Here is a tiny trained network, its code and every weight. The questions are about switching its units off for an input and a class, where a switched-off unit gives its printed mean instead of its output.

import numpy as np


def w(rows, s, z=0):
    codes = np.array(rows[::2]) - 128.0
    scale = np.full(codes.shape[1], s)
    scale[-1] = z or s
    return codes * scale


def f(y):
    return np.maximum(y, 0)


def log_softmax(a):
    a = a - a.max(-1, keepdims=True)
    return a - np.log(np.exp(a).sum(-1, keepdims=True))


def net(x, mask):
    res = np.array(x, float).reshape(1, 3) / 4 @ E
    y = f(res @ A[0][:, :-1].T + A[0][:, -1])
    res = res + np.where(mask, y, B[0][:, -1]) @ B[0][:, :-1]
    return log_softmax(res[-1] @ U[:, :-1].T + U[:, -1])


A, B = {}, {}
E = w([
[72,116,33,41,73,208,143],'x0',
[254,109,45,146,58,172,117],'x1',
[102,236,130,163,133,196,86],'x2',
],0.015)
A[0] = w([
[3,172,88,37,102,211,129,118],'n1',
[60,178,155,131,194,175,102,131],'n2',
[42,32,158,70,179,56,169,253],'n3',
[127,154,127,148,142,103,121,230],'n4',
[55,205,145,117,138,118,133,113],'n5',
[214,239,113,169,134,236,114,7],'n6',
[150,162,186,167,121,78,131,242],'n7',
[62,166,150,196,161,128,142,162],'n8',
[141,52,63,35,98,191,141,85],'n9',
[248,42,133,149,124,58,139,207],'n10',
],0.013,0.0047)
B[0] = w([
[145,91,76,101,102,250,142,253],'n1',
[174,171,180,116,147,132,152,208],'n2',
[20,90,73,135,111,135,82,243],'n3',
[123,153,148,147,140,115,113,162],'n4',
[164,134,168,114,142,160,145,197],'n5',
[13,98,140,117,146,133,80,217],'n6',
[113,141,186,133,158,99,107,198],'n7',
[165,162,169,142,135,113,97,199],'n8',
[172,155,82,125,63,55,177,237],'n9',
[173,77,111,158,194,167,151,226],'n10',
],0.023,0.024)
U = w([
[43,102,159,229,194,92,35,213],'0',
[248,81,135,183,204,253,169,249],'1',
[37,133,77,90,53,158,97,46],'2',
[221,151,84,163,69,51,204,7],'3',
[191,254,226,142,147,134,94,127],'4',
],0.0085,0.0018)

Each question gives the input, the list of numbers given to net, and the class t.
The units are the neurons (one row each of A and B). Each row of codes is followed by its name. A weight is (code - 128) times the scale printed after its matrix; where a second scale follows, it is the last column's (A, B and U).
mask holds one flag per neuron, in row order. A switched-off neuron (its flag False) gives its mean, the last column of its row in B, instead of its output. The means were averaged over made-up inputs and are rounded, as every weight is.
A unit's drop is (log p(t) with every unit on - log p(t) with that unit switched off) / (log p(t) with every unit on - log p(t) with every unit switched off).
The circuit of an input: a set's keep is (log p(t) with only the set's units on - log p(t) with every unit switched off) / (log p(t) with every unit on - log p(t) with every unit switched off). Starting from all 10 units, units are removed one at a time, each time the one whose removal leaves the highest keep (on an exact tie, the one counted first), for as long as the keep stays at least 0.8.
units of the circuit, in order: the units of the circuit, biggest drop first
most important unit: the unit with the biggest drop
top k neurons: the k neurons with the biggest drops, biggest first
drop when u is switched off: that unit's drop, to one decimal
input [1,-1,-1], class 2: most important unit -> n10
input [5,3,0], class 3: top 2 neurons -> n9, n3
input [2,1,-7], class 3: top 2 neurons -> n6, n9
input [3,1,-8], class 3: top 3 neurons -> n9, n6, n1
input [-6,0,8], class 4: top 2 neurons -> n3, n2
input [7,-3,1], class 1: top 2 neurons -> n1, n6
input [-7,8,1], class 0: top 2 neurons -> n6, n1
input [0,-1,-6], class 0: top 4 neurons -> n1, n3, n10, n9
input [1,6,7], class 2: top 2 neurons -> n10, n7
input [-1,-5,0], class 0: top 2 neurons -> n3, n9
input [8,-1,4], class 1: top 2 neurons -> n1, n3
input [1,-7,2], class 1: top 3 neurons -> n1, n2, n5
input [-1,-1,-5], class 0: top 2 neurons -> n1, n3
input [-6,6,3], class 0: units of the circuit, in order -> n6
input [2,2,6], class 2: top 2 neurons -> n6, n10
input [2,5,-7], class 3: top 2 neurons -> n9, n1
input [7,-5,7], class 1: drop when n1 is switched off -> 1.0
input [2,6,-2], class 3: drop when n9 is switched off -> 0.5
input [5,4,-1], class 3: drop when n9 is switched off -> 0.6
input [-6,-1,4], class 4: drop when n3 is switched off -> 0.4
input [-1,5,8], class 0: most important unit -> n6
